Here is a tiny trained network, its code and every weight. The questions are about switching its units off for an input and a class, where a switched-off unit gives its printed mean instead of its output.

import numpy as np


def w(rows, s, z=0):
    codes = np.array(rows[::2]) - 128.0
    scale = np.full(codes.shape[1], s)
    scale[-1] = z or s
    return codes * scale


def f(y):
    return np.maximum(y, 0)


def log_softmax(a):
    a = a - a.max(-1, keepdims=True)
    return a - np.log(np.exp(a).sum(-1, keepdims=True))


def net(x, mask):
    res = np.array(x, float).reshape(1, 8) / 4 @ E
    y = f(res @ A[0][:, :-1].T + A[0][:, -1])
    res = res + np.where(mask, y, B[0][:, -1]) @ B[0][:, :-1]
    return log_softmax(res[-1] @ U[:, :-1].T + U[:, -1])


A, B = {}, {}
E = w([
[130,129,137,123,135,135,131],'x0',
[104,38,180,248,83,148,181],'x1',
[172,158,142,160,175,46,216],'x2',
[126,223,249,196,61,96,101],'x3',
[133,132,133,130,132,135,129],'x4',
[123,126,122,129,123,123,126],'x5',
[125,125,125,131,129,123,126],'x6',
[129,130,127,127,126,130,129],'x7',
],0.019)
A[0] = w([
[172,182,176,161,122,43,161,2],'N0',
[116,93,135,126,93,151,152,45],'N1',
[137,112,196,201,103,71,188,2],'N2',
[112,53,155,188,85,168,198,146],'N3',
[116,172,216,135,84,74,76,132],'N4',
[182,157,113,131,139,46,248,144],'N5',
],0.013,0.0066)
B[0] = w([
[93,192,98,50,93,105,171,224],'N0',
[122,134,146,140,161,137,139,160],'N1',
[198,109,24,87,26,185,161,237],'N2',
[116,21,115,182,127,200,165,252],'N3',
[103,191,190,137,33,115,101,247],'N4',
[182,93,84,146,200,5,138,248],'N5',
],0.014,0.023)
U = w([
[173,142,60,33,77,184,132,254],'0',
[177,129,127,105,234,67,120,95],'1',
[163,236,215,153,87,131,11,156],'2',
[124,252,174,108,127,41,184,68],'3',
[68,92,135,157,178,207,155,117],'4',
[176,80,113,221,176,94,191,4],'5',
[106,171,215,246,42,212,138,27],'6',
],0.013,0.011)

Each question gives the input, the list of numbers given to net, and the class t.
The units are the neurons (one row each of A and B). Each row of codes is followed by its name. A weight is (code - 128) times the scale printed after its matrix; where a second scale follows, it is the last column's (A, B and U).
mask holds one flag per neuron, in row order. A switched-off neuron (its flag False) gives its mean, the last column of its row in B, instead of its output. The means were averaged over made-up inputs and are rounded, as every weight is.
A unit's drop is (log p(t) with every unit on - log p(t) with that unit switched off) / (log p(t) with every unit on - log p(t) with every unit switched off).
The circuit of an input: a set's keep is (log p(t) with only the set's units on - log p(t) with every unit switched off) / (log p(t) with every unit on - log p(t) with every unit switched off). Starting from all 6 units, units are removed one at a time, each time the one whose removal leaves the highest keep (on an exact tie, the one counted first), for as long as the keep stays at least 0.8.
units of the circuit, in order: the units of the circuit, biggest drop first
most important unit: the unit with the biggest drop
k most important neurons: the k neurons with the biggest drops, biggest first
drop of u: that unit's drop, to one decimal
input [8,2,0,0,-4,-1,-5,2], class 4: units of the circuit, in order -> [N4 N5 N2]
input [8,-2,6,-1,-7,4,7,-2], class 1: most important unit -> N5
input [6,0,4,-8,8,7,7,-4], class 1: units of the circuit, in order -> [N3 N2]
input [-6,0,-1,6,7,-4,-5,4], class 2: units of the circuit, in order -> [N3 N4]
input [-7,4,-5,-2,1,4,-1,3], class 4: 2 most important neurons -> [N4 N5]
input [7,1,0,4,-2,-2,-7,-2], class 6: 2 most important neurons -> [N4 N5]
input [-2,-1,0,4,-8,0,-7,-3], class 2: units of the circuit, in order -> [N3 N5]
input [-2,8,-4,-3,6,8,-2,3], class 4: 2 most important neurons -> [N5 N4]
input [-3,-2,1,-6,-7,6,4,5], class 1: 2 most important neurons -> [N2 N3]
input [8,-7,0,4,6,-4,2,-1], class 2: 2 most important neurons -> [N5 N4]
input [-1,-8,-4,1,6,-6,-2,4], class 2: 4 most important neurons -> [N2 N3 N0 N5]
input [-4,1,-5,0,3,7,-2,-6], class 4: 3 most important neurons -> [N4 N2 N5]
input [-8,-3,5,-2,-8,0,5,-3], class 1: drop of N0 -> 0.0
input [-1,-5,1,4,-6,-4,-8,-5], class 3: drop of N0 -> 0.1
input [1,-2,-6,3,3,-1,0,1], class 2: drop of N3 -> 0.4
input [-4,-5,1,5,8,6,-4,-3], class 3: most important unit -> N0
